Below is a small trained network, with its code and all its weights. Each question gives an input and a class and asks what happens when units are switched off, that is, made to give their printed mean instead of their output.

import numpy as np


def w(rows, s, z=0):
    codes = np.array(rows[::2]) - 128.0
    scale = np.full(codes.shape[1], s)
    scale[-1] = z or s
    return codes * scale


def f(y):
    return y / 2 * (1 + np.tanh(0.7978845608 * (y + 0.044715 * y**3)))


def log_softmax(a):
    a = a - a.max(-1, keepdims=True)
    return a - np.log(np.exp(a).sum(-1, keepdims=True))


def net(x, mask):
    res = np.array(x, float).reshape(1, 5) / 4 @ E
    y = f(res @ A[0][:, :-1].T + A[0][:, -1])
    res = res + np.where(mask, y, B[0][:, -1]) @ B[0][:, :-1]
    return log_softmax(res[-1] @ U[:, :-1].T + U[:, -1])


A, B = {}, {}
E = w([
[252,52,111,159,217],'x0',
[148,110,119,82,160],'x1',
[185,96,188,89,109],'x2',
[95,194,177,174,141],'x3',
[119,143,148,119,152],'x4',
],0.012)
A[0] = w([
[205,152,155,141,109,17],'N1',
[249,125,115,200,190,252],'N2',
[101,113,85,168,210,236],'N3',
[195,117,174,189,137,116],'N4',
[201,51,156,62,109,240],'N5',
[109,208,119,75,120,229],'N6',
],0.012,0.0038)
B[0] = w([
[63,83,115,78,125,146],'N1',
[140,178,11,130,134,252],'N2',
[150,186,32,242,175,182],'N3',
[57,254,119,112,178,182],'N4',
[75,122,109,147,22,212],'N5',
[56,133,113,115,43,183],'N6',
],0.0094,0.017)
U = w([
[25,211,43,73,89,255],'0',
[82,140,204,35,17,255],'1',
[128,44,182,91,170,1],'2',
[142,1,194,85,192,1],'3',
[216,112,185,115,92,1],'4',
[127,34,189,76,191,1],'5',
[205,126,32,230,147,123],'6',
],0.0079,0.0044)

Each question gives the input, the list of numbers given to net, and the class t.
The units are the neurons (one row each of A and B). Each row of codes is followed by its name. A weight is (code - 128) times the scale printed after its matrix; where a second scale follows, it is the last column's (A, B and U).
mask holds one flag per neuron, in row order. A switched-off neuron (its flag False) gives its mean, the last column of its row in B, instead of its output. The means were averaged over made-up inputs and are rounded, as every weight is.
A unit's drop is (log p(t) with every unit on - log p(t) with that unit switched off) / (log p(t) with every unit on - log p(t) with every unit switched off).
The circuit of an input: a set's keep is (log p(t) with only the set's units on - log p(t) with every unit switched off) / (log p(t) with every unit on - log p(t) with every unit switched off). Starting from all 6 units, units are removed one at a time, each time the one whose removal leaves the highest keep (on an exact tie, the one counted first), for as long as the keep stays at least 0.8.
units of the circuit, in order: the units of the circuit, biggest drop first
top k neurons: the k neurons with the biggest drops, biggest first
drop when u is switched off: that unit's drop, to one decimal
input [0,6,7,5,-2], class 1: units of the circuit, in order -> N3; N2
input [8,7,5,3,7], class 0: units of the circuit, in order -> N4
input [6,2,3,3,-4], class 0: top 3 neurons -> N4; N5; N1
input [1,-4,-1,-4,-6], class 6: top 2 neurons -> N6; N4
input [5,4,2,1,-3], class 0: top 3 neurons -> N4; N5; N1
input [8,3,1,1,-8], class 0: top 3 neurons -> N4; N5; N1
input [1,-8,-1,2,5], class 6: top 2 neurons -> N5; N6
input [-8,-5,3,4,5], class 1: top 3 neurons -> N2; N3; N4
input [8,-8,1,6,-2], class 0: top 2 neurons -> N4; N1
input [3,8,-2,5,-2], class 6: drop when N2 is switched off -> 0.0
input [4,1,4,-6,-7], class 0: drop when N5 is switched off -> 0.3
input [3,-7,-2,-5,7], class 6: drop when N5 is switched off -> 0.0
input [-3,-1,5,2,4], class 1: drop when N2 is switched off -> 0.3
input [-3,0,7,-2,6], class 1: units of the circuit, in order -> N2
